Look-ups in named tables: a row name and a column name give one cell, copied from the table.

Nogu
         Dudadom   Bol  Lotovo  Nanese   Saz  Sugima   Bek  Tuzogup  Pozofo
Viveli      5.63  6.81    3.03    7.37  7.85    7.93  1.40     6.21    2.10
Niz         4.50  4.56    4.42    4.35  4.26    4.27  4.60     4.69    4.42
Regifa      1.80  2.50    1.03    5.13  5.01    5.43  3.87     2.10    2.79
Kadugu      1.84  1.94    2.23    4.41  4.15    4.48  4.41     1.99    4.04
Kugata      2.96  2.96    3.21    3.66  3.45    3.63  5.33     2.97    4.46
Rozof       3.16  2.18    5.10    1.32  0.84    0.85  7.75     2.74    6.66
Pez         3.70  2.49    5.75    0.95  0.56    0.46  8.14     3.10    7.30
Lavop       5.53  5.76    4.81    5.21  5.38    5.30  3.69     5.62    4.20
Bimo        5.44  5.81    4.57    5.18  5.24    5.24  3.72     5.76    3.77
Disa        2.17  2.23    2.23    3.61  3.41    3.72  5.25     2.22    4.29
Dedise      5.68  5.72    5.45    4.94  5.03    4.88  4.01     5.73    4.62
Dokinun     2.66  2.21    3.39    2.74  2.59    2.73  6.14     2.31    5.58
Ripibu      3.17  2.54    4.32    2.51  2.24    2.30  6.51     2.85    5.91
Nefama      5.50  5.53    4.94    4.58  4.76    4.65  4.45     5.39    4.71

Kadugu, Bek: 4.41
Viveli, Saz: 7.85
Pez, Lotovo: 5.75
Kadugu, Tuzogup: 1.99
Pez, Bol: 2.49
Lavop, Tuzogup: 5.62

Vaf =
|  | Kodi | Fami | Punam | Gutegu | Gib | Dabo | Dula | Zep |
|---|---|---|---|---|---|---|---|---|
| Sal | 4564 | 5847 | 4772 | 3672 | 4426 | 3860 | 5751 | 4940 |
| Dun | 7332 | 8937 | 4046 | 2644 | 3746 | 1826 | 9705 | 6732 |
| Dage | 4250 | 4160 | 3636 | 3828 | 4201 | 4548 | 3963 | 4972 |
| Vok | 3222 | 4051 | 5089 | 4092 | 4787 | 4994 | 3544 | 3953 |
| Visi | 5629 | 7851 | 4217 | 3733 | 3768 | 2363 | 7766 | 6247 |

Fami of Sal: 5847
Gutegu of Vok: 4092
Dabo of Dun: 1826
Punam of Sal: 4772
Punam of Visi: 4217
Fami of Visi: 7851
Dabo of Dage: 4548
Dabo of Vok: 4994
Gib of Dun: 3746
Kodi of Vok: 3222
Gutegu of Sal: 3672

Detiguv:
         Tigerin  Fus  Von  Zivana  Kivaniz
Fivi          22  -26  -59      24      -40
Tuso          62   19  -72     -55       31
Vazazak       57    7  -72     -53       14
Dugana       -32   18  -44       5      -33
Suf          -27   15  -46       7      -37
Vilavaf      -41   37  -42      40      -12
Mefek        -15   -1  -39      10      -24
Lefu         -60  -33  -66     -26      -12
Nad           60  -19  -60      27      -32
Bepode       -11   10  -38     -41      -44
Paf          -53  -20   -4     -33      -41
Safa          30   -6  -58     -51      -44

What is the Tigerin of Nad in Detiguv? 60
What is the Tigerin of Vazazak in Detiguv? 57
What is the Zivana of Dugana in Detiguv? 5
What is the Von of Safa in Detiguv? -58
What is the Tigerin of Vilavaf in Detiguv? -41
What is the Kivaniz of Suf in Detiguv? -37
What is the Von of Lefu in Detiguv? -66
What is the Kivaniz of Tuso in Detiguv? 31
Row with the largest Kivaniz: Tuso

Rad.tsv
	Laf	Givo	Rusub	Gezu	Vafo	Levar	Vobov	Sututa	Nat	Gutilef
Bepugid	-1278	406	-6832	-484	-3932	-3028	755	-4845	338	-2668
Revifir	-1968	-3348	992	-3094	-1575	-502	-735	-1170	-1740	-2936
Dusesa	-1638	-1740	-5063	-1860	-4272	-2270	761	-3823	-2499	-4212
Kabavib	-1908	-3969	2433	-2663	145	-488	-2166	-1032	-1562	-900
Gemazup	-1431	-3970	-1530	-632	299	-2147	-1740	-3799	-1740	365
Til	-750	-5867	-1740	2290	3068	-3537	-1869	-7497	9748	4544
Daf	-2002	-2784	405	-2945	-1740	-294	-761	-974	-2880	-3452
Mis	-2028	-3995	2725	-3568	-609	-1740	-1855	7	-3150	-2271
Dad	-1740	429	-7195	-411	-1740	-3122	210	-1740	218	-2596
Napu	-1306	-3664	-2341	98	914	-2600	-1885	-4024	3349	1637
Zubugim	-1686	-2544	-1740	-2121	-2124	-1740	-734	-2687	-1164	-2378

Revifir, Givo: -3348
Daf, Laf: -2002
Revifir, Rusub: 992
Dusesa, Rusub: -5063
Napu, Vafo: 914
Dusesa, Vobov: 761
Til, Levar: -3537
Daf, Nat: -2880
Dad, Levar: -3122
Gemazup, Vafo: 299
Napu, Vobov: -1885
Dusesa, Gutilef: -4212
Dusesa, Gezu: -1860
Bepugid, Gutilef: -2668
Dad, Givo: 429
Gemazup, Nat: -1740

